Here is a tiny trained network, its code and every weight. The questions are about switching its units off for an input and a target symbol, where a switched-off unit gives its printed mean instead of its output.

import numpy as np


def w(rows, s, z=0):
    codes = np.array(rows[::2]) - 128.0
    scale = np.full(codes.shape[1], s)
    scale[-1] = z or s
    return codes * scale


def f(y):
    return np.maximum(y, 0)


def softmax(a):
    e = np.exp(a - a.max(-1, keepdims=True))
    return e / e.sum(-1, keepdims=True)


def log_softmax(a):
    a = a - a.max(-1, keepdims=True)
    return a - np.log(np.exp(a).sum(-1, keepdims=True))


def net(x, mask):
    ids = ['αγδηθλμξφ'.index(c) for c in x.split()]
    T = len(ids)
    res = E[ids] + P[:T]
    q, k, v = (res @ M[0].T for M in (Q, K, V))
    z = softmax(np.where(np.tri(T) > 0, q @ k.T / 3**0.5, -1e9)) @ v
    res = res + np.where(mask[0], z, O[0][:, -1]) @ O[0][:, :-1]
    y = f(res @ A[0][:, :-1].T + A[0][:, -1])
    res = res + np.where(mask[1:13], y, B[0][:, -1]) @ B[0][:, :-1]
    return log_softmax(res[-1] @ U[:, :-1].T + U[:, -1])


Q, K, V, O, A, B = {}, {}, {}, {}, {}, {}
E = w([
[127,113,155,186,6],'α',
[76,101,132,43,151],'γ',
[84,73,89,40,94],'δ',
[221,135,13,213,50],'η',
[140,204,154,213,71],'θ',
[211,84,177,88,133],'λ',
[85,178,63,41,63],'μ',
[91,132,129,142,214],'ξ',
[165,127,92,48,224],'φ',
],0.016)
P = w([
[163,253,211,92,91],'0',
[142,217,190,96,119],'1',
[127,191,176,106,129],'2',
[125,173,164,114,137],'3',
[122,155,154,124,142],'4',
[118,143,149,134,145],'5',
[118,125,142,138,151],'6',
[116,114,136,148,154],'7',
[114,106,134,155,157],'8',
[109,96,132,161,160],'9',
],0.011)
Q[0] = w([
[56,102,227,90,109],'head 0',
[167,194,70,185,105],'head 0',
[94,156,254,207,231],'head 0',
],0.016)
K[0] = w([
[63,52,246,126,99],'head 0',
[175,208,60,186,108],'head 0',
[134,159,251,211,242],'head 0',
],0.014)
V[0] = w([
[112,170,40,140,215],'head 0',
[170,255,176,67,129],'head 0',
[77,165,74,168,56],'head 0',
],0.0075)
O[0] = w([
[81,183,63,23,54,77],'head 0',
[24,3,39,120,162,255],'head 0',
[12,115,210,71,216,175],'head 0',
],0.0045,0.0058)
A[0] = w([
[166,98,197,82,229,151],'neuron 0',
[49,165,161,133,54,121],'neuron 1',
[189,64,170,46,66,57],'neuron 2',
[187,143,139,93,140,94],'neuron 3',
[145,54,200,184,208,91],'neuron 4',
[110,183,97,119,199,102],'neuron 5',
[150,50,63,140,63,3],'neuron 6',
[116,146,166,176,102,135],'neuron 7',
[55,254,151,111,145,147],'neuron 8',
[99,25,10,161,166,52],'neuron 9',
[126,225,152,80,66,176],'neuron 10',
[139,145,170,170,247,118],'neuron 11',
],0.012,0.0057)
B[0] = w([
[240,196,175,85,119,197],'neuron 0',
[101,156,108,2,130,253],'neuron 1',
[112,237,110,138,99,150],'neuron 2',
[111,107,120,103,206,150],'neuron 3',
[106,102,14,194,157,209],'neuron 4',
[44,152,228,118,126,191],'neuron 5',
[59,210,192,66,120,141],'neuron 6',
[253,123,89,107,147,221],'neuron 7',
[173,69,106,212,183,209],'neuron 8',
[86,58,21,196,135,185],'neuron 9',
[168,85,227,174,64,194],'neuron 10',
[82,179,226,75,116,153],'neuron 11',
],0.016,0.0067)
U = w([
[168,109,38,78,144,89],'α',
[203,156,202,65,121,227],'γ',
[61,217,104,40,62,59],'δ',
[118,183,118,221,75,156],'η',
[205,85,107,229,254,24],'θ',
[153,232,101,131,169,3],'λ',
[109,60,151,116,126,79],'μ',
[116,177,154,189,204,78],'ξ',
[77,187,75,80,205,240],'φ',
],0.0075,0.0066)

Each question gives the input, a string of symbols that net reads in full, and the target symbol t.
The units are the heads (3 rows each of Q, K, V and O) and the neurons (one row each of A and B). Each row of codes is followed by its name. A weight is (code - 128) times the scale printed after its matrix; where a second scale follows, it is the last column's (O, A, B and U).
mask holds one flag per unit, heads first, then neurons. A switched-off unit (its flag False) gives its mean, the last column of its rows in O or B, instead of its output. The means were averaged over made-up inputs and are rounded, as every weight is.
A unit's drop is (log p(t) with every unit on - log p(t) with that unit switched off) / (log p(t) with every unit on - log p(t) with every unit switched off).
The circuit of an input: a set's keep is (log p(t) with only the set's units on - log p(t) with every unit switched off) / (log p(t) with every unit on - log p(t) with every unit switched off). Starting from the 12 units with the biggest drops (on a tie, the unit counted first), units are removed one at a time, each time the one whose removal leaves the highest keep (on an exact tie, the one counted first), for as long as the keep stays at least 0.8.
circuit, biggest first: the units of the circuit, biggest drop first
most important unit: the unit with the biggest drop
top k neurons: the k neurons with the biggest drops, biggest first
drop when u is switched off: that unit's drop, to one decimal
input γ α α ξ ξ η θ, target γ: most important unit => neuron 4
input α α μ α μ η φ ξ α α, target θ: circuit, biggest first => (head 0; neuron 4)
input α α η μ α α λ φ μ ξ, target γ: top 2 neurons => (neuron 11; neuron 9)
input θ α φ λ λ, target λ: circuit, biggest first => (neuron 2; neuron 4; neuron 0; neuron 10)
input λ μ φ φ α θ, target θ: top 2 neurons => (neuron 8; neuron 7)
input γ μ α φ α α, target α: top 4 neurons => (neuron 7; neuron 4; neuron 1; neuron 5)
input φ α ξ α φ μ, target γ: top 2 neurons => (neuron 10; neuron 4)
input α θ φ α φ μ, target μ: top 4 neurons => (neuron 8; neuron 10; neuron 0; neuron 7)
input μ α ξ φ, target γ: top 4 neurons => (neuron 0; neuron 4; neuron 5; neuron 1)
input α μ α δ γ, target γ: top 3 neurons => (neuron 0; neuron 4; neuron 9)
input η γ φ φ λ α δ α α η, target φ: top 4 neurons => (neuron 6; neuron 10; neuron 8; neuron 7)
input λ μ η α α δ μ η, target η: top 2 neurons => (neuron 1; neuron 9)
input α α θ, target θ: top 4 neurons => (neuron 8; neuron 0; neuron 7; neuron 5)
input θ α α α α θ α μ α δ, target γ: circuit, biggest first => (head 0)
input γ α α μ, target γ: drop when neuron 10 is switched off => 1.9
input α α μ ξ λ ξ ξ ξ φ, target γ: drop when neuron 2 is switched off => 0.0
input α θ ξ α α γ, target γ: drop when neuron 0 is switched off => 0.3
